Here is a tiny trained network, its code and every weight. The questions are about switching its units off for an input and a target symbol, where a switched-off unit gives its printed mean instead of its output.

import numpy as np


def w(rows, s, z=0):
    codes = np.array(rows[::2]) - 128.0
    scale = np.full(codes.shape[1], s)
    scale[-1] = z or s
    return codes * scale


def norm(h):
    return h / np.sqrt((h * h).mean(-1, keepdims=True) + 1e-5)


def f(y):
    return np.maximum(y, 0)


def softmax(a):
    e = np.exp(a - a.max(-1, keepdims=True))
    return e / e.sum(-1, keepdims=True)


def log_softmax(a):
    a = a - a.max(-1, keepdims=True)
    return a - np.log(np.exp(a).sum(-1, keepdims=True))


def net(x, mask):
    ids = ['γημτφψ'.index(c) for c in x.split()]
    T = len(ids)
    res = E[ids] + P[:T]
    r = norm(res)
    for j in range(3):
        rows = slice(2 * j, 2 * j + 2)
        q, k, v = (r @ M[0][rows].T for M in (Q, K, V))
        z = softmax(np.where(np.tri(T) > 0, q @ k.T / 2**0.5, -1e9)) @ v
        o = O[0][rows]
        res = res + np.where(mask[j], z, o[:, -1]) @ o[:, :-1]
    y = f(norm(res) @ A[0][:, :-1].T + A[0][:, -1])
    res = res + np.where(mask[3:27], y, B[0][:, -1]) @ B[0][:, :-1]
    return log_softmax(norm(res)[-1] @ U[:, :-1].T + U[:, -1])


Q, K, V, O, A, B = {}, {}, {}, {}, {}, {}
E = w([
[193,103,128,178,130],'γ',
[190,93,110,170,146],'η',
[9,146,155,158,88],'μ',
[37,164,181,172,57],'τ',
[26,89,121,152,85],'φ',
[154,218,191,181,133],'ψ',
],0.011)
P = w([
[137,136,142,100,118],'0',
[161,155,98,104,75],'1',
[160,154,94,61,94],'2',
[168,135,147,3,133],'3',
[146,93,184,64,183],'4',
[146,102,148,169,114],'5',
[127,145,93,206,171],'6',
[146,166,58,40,173],'7',
[141,145,51,132,155],'8',
[117,123,118,222,216],'9',
],0.015)
Q[0] = w([
[150,82,253,124,114],'H0',
[142,172,134,49,130],'H0',
[141,217,17,16,108],'H1',
[131,65,229,30,160],'H1',
[125,95,194,104,179],'H2',
[144,124,163,67,131],'H2',
],0.016)
K[0] = w([
[142,125,143,51,115],'H0',
[138,177,78,106,102],'H0',
[127,87,168,247,96],'H1',
[171,152,101,84,6],'H1',
[144,133,109,69,121],'H2',
[136,147,140,115,80],'H2',
],0.022)
V[0] = w([
[142,196,140,122,161],'H0',
[141,105,161,114,117],'H0',
[186,251,204,133,166],'H1',
[126,121,137,155,28],'H1',
[73,112,141,175,99],'H2',
[106,78,122,68,156],'H2',
],0.015)
O[0] = w([
[137,207,187,114,178,168],'H0',
[146,156,81,167,108,123],'H0',
[89,150,118,103,252,253],'H1',
[110,121,110,212,154,221],'H1',
[131,109,162,126,153,208],'H2',
[123,122,109,105,128,24],'H2',
],0.013,0.0049)
A[0] = w([
[226,151,139,122,126,75],'N0',
[83,33,47,113,119,66],'N1',
[130,136,156,18,77,255],'N2',
[88,198,156,154,96,107],'N3',
[174,189,187,158,121,116],'N4',
[203,142,174,81,142,146],'N5',
[79,75,134,162,133,122],'N6',
[192,158,154,108,41,36],'N7',
[103,162,95,187,140,91],'N8',
[138,153,74,9,190,158],'N9',
[240,184,83,35,113,63],'N10',
[103,125,85,130,202,127],'N11',
[133,168,192,115,89,101],'N12',
[160,124,72,29,87,147],'N13',
[78,181,187,116,118,124],'N14',
[108,117,60,77,138,115],'N15',
[85,143,169,113,105,197],'N16',
[146,240,122,188,146,125],'N17',
[187,107,146,87,41,122],'N18',
[58,124,106,129,85,146],'N19',
[97,135,110,141,189,112],'N20',
[139,114,111,176,178,52],'N21',
[241,105,122,167,129,155],'N22',
[141,126,155,165,84,163],'N23',
],0.015,0.0076)
B[0] = w([
[135,100,89,126,153,167],'N0',
[134,111,211,111,14,147],'N1',
[203,222,84,160,89,160],'N2',
[174,103,143,110,149,200],'N3',
[76,134,171,60,92,195],'N4',
[124,74,74,129,114,171],'N5',
[155,120,100,118,117,201],'N6',
[46,160,127,65,106,143],'N7',
[151,129,129,154,137,189],'N8',
[34,132,72,75,173,234],'N9',
[241,227,133,79,92,154],'N10',
[127,96,177,148,67,229],'N11',
[173,58,146,106,104,156],'N12',
[193,68,79,252,112,140],'N13',
[155,102,91,128,142,215],'N14',
[128,226,101,65,110,150],'N15',
[131,75,73,102,136,213],'N16',
[156,106,163,117,128,254],'N17',
[51,185,147,109,71,150],'N18',
[118,92,69,127,214,188],'N19',
[119,187,183,103,101,220],'N20',
[178,166,133,145,85,172],'N21',
[99,84,89,101,181,219],'N22',
[96,111,146,128,146,198],'N23',
],0.012,0.009)
U = w([
[168,153,157,197,92,191],'γ',
[224,171,40,85,75,1],'η',
[79,116,36,168,215,110],'μ',
[175,4,139,152,143,61],'τ',
[82,93,83,152,4,162],'φ',
[115,124,171,26,124,224],'ψ',
],0.011,0.0021)

Each question gives the input, a string of symbols that net reads in full, and the target symbol t.
The units are the heads (2 rows each of Q, K, V and O) and the neurons (one row each of A and B). Each row of codes is followed by its name. A weight is (code - 128) times the scale printed after its matrix; where a second scale follows, it is the last column's (O, A, B and U).
mask holds one flag per unit, heads first, then neurons. A switched-off unit (its flag False) gives its mean, the last column of its rows in O or B, instead of its output. The means were averaged over made-up inputs and are rounded, as every weight is.
A unit's drop is (log p(t) with every unit on - log p(t) with that unit switched off) / (log p(t) with every unit on - log p(t) with every unit switched off).
The circuit of an input: a set's keep is (log p(t) with only the set's units on - log p(t) with every unit switched off) / (log p(t) with every unit on - log p(t) with every unit switched off). Starting from the 12 units with the biggest drops (on a tie, the unit counted first), units are removed one at a time, each time the one whose removal leaves the highest keep (on an exact tie, the one counted first), for as long as the keep stays at least 0.8.
circuit, biggest first: the units of the circuit, biggest drop first
k most important neurons: the k neurons with the biggest drops, biggest first
heads that matter: for each layer, one digit per head in row order, 1 if its drop is at least 0.15 and else 0, layers parted by /
input μ μ γ η γ η γ, target ψ: circuit, biggest first : (H1)
input μ μ η φ ψ, target η: heads that matter : 011
input μ ψ μ ψ γ γ μ, target ψ: 3 most important neurons : (N20; N11; N22)
input η η φ φ μ ψ η ψ τ, target η: circuit, biggest first : (H1; N2)
input ψ μ ψ η ψ μ φ, target ψ: circuit, biggest first : (H1; N20)
input μ φ τ ψ γ τ η η μ η, target η: heads that matter : 011
input μ μ γ μ μ μ ψ γ μ, target ψ: 4 most important neurons : (N20; N11; N19; N22)
input τ μ μ η η φ, target η: circuit, biggest first : (H1; N2)
input μ μ μ ψ μ η μ τ φ, target τ: heads that matter : 011
input μ μ μ φ, target τ: heads that matter : 010
input γ μ μ, target μ: heads that matter : 100
input ψ η μ η γ ψ μ ψ η γ, target ψ: heads that matter : 010
input γ η φ μ η τ ψ, target η: 2 most important neurons : (N10; N2)
input ψ η ψ φ, target η: circuit, biggest first : (N2)
input μ ψ ψ η μ γ τ, target τ: heads that matter : 010
input γ μ μ μ μ, target μ: circuit, biggest first : (N11; N17; H1)
input μ μ η, target μ: 3 most important neurons : (N22; N11; N17)
input μ φ ψ γ γ μ φ η ψ ψ, target ψ: 3 most important neurons : (N4; N17; N9)
input ψ η μ φ, target φ: heads that matter : 110
input η μ η, target η: circuit, biggest first : (N10)
input μ η η ψ γ η, target ψ: 2 most important neurons : (N20; N11)
input τ η γ γ τ, target τ: heads that matter : 111
input μ ψ τ τ τ, target γ: heads that matter : 010
input μ μ φ, target φ: heads that matter : 100
input μ γ μ η φ μ γ, target φ: heads that matter : 010
input μ η μ τ ψ γ μ τ ψ μ, target γ: heads that matter : 000
input η φ μ, target η: 3 most important neurons : (N2; N15; N1)
input ψ γ η, target μ: circuit, biggest first : (H1)
input φ ψ ψ ψ ψ η, target ψ: heads that matter : 000
